Here is a tiny trained network, its code and every weight. The questions are about switching its units off for an input and a class, where a switched-off unit gives its printed mean instead of its output.

import numpy as np


def w(rows, s, z=0):
    codes = np.array(rows[::2]) - 128.0
    scale = np.full(codes.shape[1], s)
    scale[-1] = z or s
    return codes * scale


def norm(h):
    return h / np.sqrt((h * h).mean(-1, keepdims=True) + 1e-5)


def f(y):
    return np.maximum(y, 0)


def log_softmax(a):
    a = a - a.max(-1, keepdims=True)
    return a - np.log(np.exp(a).sum(-1, keepdims=True))


def net(x, mask):
    res = np.array(x, float).reshape(1, 7) / 4 @ E
    u = 0
    for l in range(3):
        y = f(norm(res) @ A[l][:, :-1].T + A[l][:, -1])
        res = res + np.where(mask[u : u + 16], y, B[l][:, -1]) @ B[l][:, :-1]
        u += 16
    return log_softmax(norm(res)[-1] @ U[:, :-1].T + U[:, -1])


A, B = {}, {}
E = w([
[55,176,177,157,158,157,184,145,64,237,161,108],'x0',
[219,114,168,197,126,152,103,216,131,133,186,125],'x1',
[111,114,205,153,29,159,180,71,51,31,163,243],'x2',
[223,105,48,32,151,226,161,75,41,152,172,106],'x3',
[127,129,129,128,125,130,126,129,128,127,126,126],'x4',
[106,90,167,156,179,144,113,104,74,41,114,22],'x5',
[122,101,101,231,111,158,2,20,108,200,110,146],'x6',
],0.0014)
A[0] = w([
[73,214,197,157,184,148,188,116,23,186,210,141,47],'0.n0',
[210,117,145,190,103,169,75,250,87,121,172,113,25],'0.n1',
[116,117,100,153,147,166,45,87,171,183,131,105,100],'0.n2',
[147,108,84,108,76,97,148,147,159,213,134,213,34],'0.n3',
[100,99,154,181,83,193,44,45,120,129,147,159,93],'0.n4',
[87,212,130,141,225,119,150,140,100,233,164,95,97],'0.n5',
[238,169,99,73,86,183,161,76,70,156,115,77,3],'0.n6',
[176,122,126,162,112,157,124,200,105,154,154,136,98],'0.n7',
[202,128,110,85,106,57,83,95,137,9,140,175,77],'0.n8',
[201,133,63,96,173,54,45,121,178,70,120,113,106],'0.n9',
[240,167,78,54,78,207,168,85,62,168,152,119,89],'0.n10',
[108,116,136,48,165,117,159,176,173,100,149,83,93],'0.n11',
[117,114,120,160,105,175,27,50,150,169,139,122,33],'0.n12',
[138,102,97,102,81,95,144,143,161,202,145,209,34],'0.n13',
[72,161,201,204,82,50,131,166,188,117,68,138,150],'0.n14',
[93,17,131,149,196,117,134,118,97,86,99,67,61],'0.n15',
],0.0021,0.0037)
B[0] = w([
[102,19,101,135,43,203,123,158,203,123,38,108,187],'0.n0',
[198,88,196,160,185,146,202,52,218,193,189,124,148],'0.n1',
[167,136,109,145,137,91,199,166,65,122,108,153,187],'0.n2',
[167,254,106,107,100,204,103,123,176,156,138,177,143],'0.n3',
[183,144,89,152,160,75,231,198,74,119,83,137,201],'0.n4',
[126,35,119,123,25,190,122,157,161,119,71,122,203],'0.n5',
[36,57,80,94,229,160,69,154,140,84,206,184,148],'0.n6',
[138,124,154,114,160,131,147,53,175,149,146,138,156],'0.n7',
[78,79,134,176,81,230,187,168,148,192,77,102,183],'0.n8',
[98,89,152,149,64,204,175,160,126,196,98,118,207],'0.n9',
[24,89,116,142,206,98,62,189,167,84,188,198,236],'0.n10',
[177,147,82,206,140,103,156,135,44,151,96,167,183],'0.n11',
[161,120,53,201,178,83,189,145,67,152,61,156,156],'0.n12',
[161,231,109,114,108,182,121,131,159,156,120,162,138],'0.n13',
[117,71,46,75,214,180,90,135,83,130,225,179,251],'0.n14',
[149,212,152,132,115,180,107,118,116,109,155,122,153],'0.n15',
],0.0025,0.002)
A[1] = w([
[69,174,209,174,103,2,82,154,181,107,115,132,20],'1.n0',
[155,111,113,115,102,124,105,128,157,106,110,127,84],'1.n1',
[156,158,168,62,107,84,181,172,131,86,160,113,84],'1.n2',
[171,161,90,115,162,96,98,152,184,178,83,49,34],'1.n3',
[163,125,93,119,131,130,129,151,172,135,98,112,99],'1.n4',
[131,126,129,125,120,125,124,120,134,124,132,123,105],'1.n5',
[126,118,208,157,151,115,111,92,76,73,138,36,56],'1.n6',
[190,86,91,109,57,110,72,122,212,46,63,125,67],'1.n7',
[149,172,118,104,150,91,96,138,152,172,111,60,3],'1.n8',
[57,156,197,143,102,142,148,135,99,210,147,98,49],'1.n9',
[54,129,74,66,118,116,143,67,108,125,60,135,118],'1.n10',
[37,135,171,190,143,15,62,181,190,107,131,159,78],'1.n11',
[68,168,101,61,107,70,135,56,122,121,77,119,40],'1.n12',
[125,102,179,157,131,150,141,129,92,104,145,77,107],'1.n13',
[168,114,93,57,174,145,98,85,67,122,179,109,71],'1.n14',
[75,176,104,63,109,72,136,57,116,125,84,115,19],'1.n15',
],0.0032,0.0027)
B[1] = w([
[142,76,40,60,203,205,134,118,69,86,201,171,145],'1.n0',
[92,138,146,143,120,156,151,144,120,146,121,122,143],'1.n1',
[122,138,65,231,164,61,132,94,100,167,41,112,194],'1.n2',
[79,98,204,60,37,69,76,107,34,169,177,109,204],'1.n3',
[73,134,194,113,91,129,126,107,79,146,146,119,189],'1.n4',
[133,136,136,132,130,128,130,125,129,126,126,123,128],'1.n5',
[134,232,91,80,120,149,64,97,214,114,92,107,177],'1.n6',
[12,116,158,177,107,252,211,173,123,238,75,54,195],'1.n7',
[106,110,170,75,61,64,83,119,46,150,151,96,146],'1.n8',
[141,34,75,121,77,199,141,152,200,129,41,87,171],'1.n9',
[210,114,204,198,175,140,122,151,179,162,194,91,250],'1.n10',
[181,83,25,13,221,227,151,73,63,124,206,144,210],'1.n11',
[199,111,227,208,192,141,165,117,184,160,198,95,156],'1.n12',
[130,182,90,83,103,124,85,108,208,147,102,145,202],'1.n13',
[10,105,114,136,204,121,88,159,170,121,171,177,203],'1.n14',
[173,104,216,190,176,142,164,114,176,155,188,105,145],'1.n15',
],0.0027,0.0019)
A[2] = w([
[151,145,107,181,119,79,90,82,78,149,92,140,11],'2.n0',
[123,127,172,159,44,154,152,87,108,84,128,179,100],'2.n1',
[125,151,186,132,72,122,134,81,83,59,154,177,36],'2.n2',
[114,117,137,148,165,168,107,120,94,105,109,61,213],'2.n3',
[129,220,134,119,145,146,85,101,126,69,105,65,72],'2.n4',
[175,125,193,156,169,115,146,93,187,141,173,123,55],'2.n5',
[129,125,137,148,112,140,138,151,123,182,165,171,147],'2.n6',
[138,252,118,99,87,113,107,134,178,160,140,179,16],'2.n7',
[205,129,163,153,118,120,102,158,151,114,170,118,18],'2.n8',
[118,126,120,113,128,86,67,125,103,160,136,100,129],'2.n9',
[133,163,138,109,137,61,184,166,115,96,106,116,15],'2.n10',
[125,138,101,115,151,144,130,117,147,185,123,107,167],'2.n11',
[139,155,130,115,130,69,185,170,116,96,102,119,26],'2.n12',
[208,112,146,153,125,137,91,164,157,125,174,114,25],'2.n13',
[138,145,132,104,130,86,174,156,129,100,113,121,8],'2.n14',
[122,124,128,74,151,136,202,188,148,121,136,112,132],'2.n15',
],0.0042,0.0015)
B[2] = w([
[182,158,64,200,180,58,190,135,75,77,59,156,161],'2.n0',
[124,130,145,62,135,51,92,191,120,193,132,29,206],'2.n1',
[129,121,133,52,134,34,71,199,93,195,149,38,168],'2.n2',
[145,188,105,92,67,110,151,150,182,141,134,224,252],'2.n3',
[187,224,123,92,45,118,117,118,199,114,124,203,155],'2.n4',
[174,147,215,147,150,94,148,107,153,175,163,82,166],'2.n5',
[126,170,133,97,144,119,121,84,155,17,81,47,242],'2.n6',
[164,227,136,101,89,150,75,93,189,32,112,114,153],'2.n7',
[68,148,188,134,177,111,181,38,160,184,135,112,147],'2.n8',
[137,138,168,102,92,78,163,150,83,75,144,139,180],'2.n9',
[169,123,80,211,143,101,109,78,72,141,82,164,150],'2.n10',
[137,132,193,140,90,108,167,151,107,2,132,148,232],'2.n11',
[170,131,81,211,148,98,98,63,75,167,85,144,152],'2.n12',
[39,147,181,117,167,111,203,44,143,150,128,132,163],'2.n13',
[140,121,106,189,159,123,110,88,95,149,117,139,144],'2.n14',
[143,110,108,222,115,134,47,45,97,150,95,156,254],'2.n15',
],0.0031,0.0029)
U = w([
[91,60,53,79,222,182,104,137,99,86,214,189,254],'0',
[175,133,67,243,147,62,139,105,50,133,47,152,199],'1',
[114,111,179,37,67,28,95,186,71,160,152,56,140],'2',
[82,66,134,156,42,237,166,167,171,153,55,102,59],'3',
[155,139,237,162,188,118,174,65,197,152,184,106,56],'4',
[160,255,106,80,69,141,96,114,196,70,115,169,26],'5',
],0.0077,0.00058)

Each question gives the input, the list of numbers given to net, and the class t.
The units are the neurons (one row each of A and B). Each row of codes is followed by its name. A weight is (code - 128) times the scale printed after its matrix; where a second scale follows, it is the last column's (A, B and U).
mask holds one flag per neuron, layer by layer. A switched-off neuron (its flag False) gives its mean, the last column of its row in B, instead of its output. The means were averaged over made-up inputs and are rounded, as every weight is.
A unit's drop is (log p(t) with every unit on - log p(t) with that unit switched off) / (log p(t) with every unit on - log p(t) with every unit switched off).
The circuit of an input: a set's keep is (log p(t) with only the set's units on - log p(t) with every unit switched off) / (log p(t) with every unit on - log p(t) with every unit switched off). Starting from the 12 units with the biggest drops (on a tie, the unit counted first), units are removed one at a time, each time the one whose removal leaves the highest keep (on an exact tie, the one counted first), for as long as the keep stays at least 0.8.
units of the circuit, in order: the units of the circuit, biggest drop first
most important unit: the unit with the biggest drop
top k neurons: the k neurons with the biggest drops, biggest first
k most important neurons of layer l: the k neurons of layer l with the biggest drops, biggest first
input [8,-1,-3,-4,-3,-5,6], class 3: units of the circuit, in order	[1.n9 0.n5]
input [8,0,-7,7,8,-2,-7], class 3: top 2 neurons	[0.n5 0.n14]
input [0,3,5,4,6,-1,0], class 2: units of the circuit, in order	[2.n1]
input [7,-7,4,4,-8,5,-5], class 3: 3 most important neurons of layer 0	[0.n0 0.n5 0.n7]
input [-4,4,7,4,-7,-5,6], class 2: units of the circuit, in order	[2.n1 2.n2]
input [-8,-5,-7,6,6,-8,-1], class 3: units of the circuit, in order	[1.n7 0.n9]
input [8,0,-6,-4,-4,0,-6], class 3: units of the circuit, in order	[0.n5 1.n9]
input [6,8,-2,-8,-2,-8,-4], class 0: top 3 neurons	[1.n11 1.n0 1.n10]
input [-2,-4,7,4,6,7,4], class 2: units of the circuit, in order	[2.n2 2.n1]
input [5,5,-2,2,6,7,-6], class 5: 2 most important neurons of layer 0	[0.n4 0.n2]
input [-3,-8,6,5,-1,7,5], class 4: top 3 neurons	[1.n10 1.n12 1.n15]
input [0,-4,-6,5,-8,6,-1], class 2: top 3 neurons	[1.n3 0.n14 2.n9]
input [-6,-4,-8,-8,-6,6,-7], class 0: units of the circuit, in order	[1.n11 1.n0]
input [-6,2,-6,-6,-7,-5,-6], class 0: top 2 neurons	[1.n11 0.n4]
input [5,-6,-1,2,4,-2,-6], class 1: units of the circuit, in order	[2.n15]
input [-7,8,-6,-6,4,-3,5], class 4: units of the circuit, in order	[2.n13 2.n8]
input [0,-3,-5,3,-5,-6,5], class 5: units of the circuit, in order	[2.n7 0.n3 2.n11]
input [6,6,2,5,1,1,4], class 3: top 4 neurons	[0.n0 1.n10 0.n14 0.n5]
input [7,7,-1,6,-8,-8,-6], class 5: top 3 neurons	[1.n10 2.n6 2.n7]
input [-6,3,-1,6,0,7,-7], class 1: most important unit	0.n14
input [6,6,5,-1,3,-1,-2], class 3: 2 most important neurons of layer 1	[1.n9 1.n10]
input [-4,-5,5,1,-8,-2,-5], class 1: 2 most important neurons of layer 2	[2.n15 2.n12]
input [2,-6,-7,6,6,4,-1], class 2: units of the circuit, in order	[1.n3 0.n14]
input [2,7,5,3,-4,6,-7], class 1: top 2 neurons	[1.n2 1.n10]
input [5,6,-3,-4,-2,-6,-6], class 1: top 3 neurons	[1.n10 2.n15 1.n2]
input [5,5,-6,-6,-8,1,6], class 0: top 2 neurons	[1.n11 2.n1]
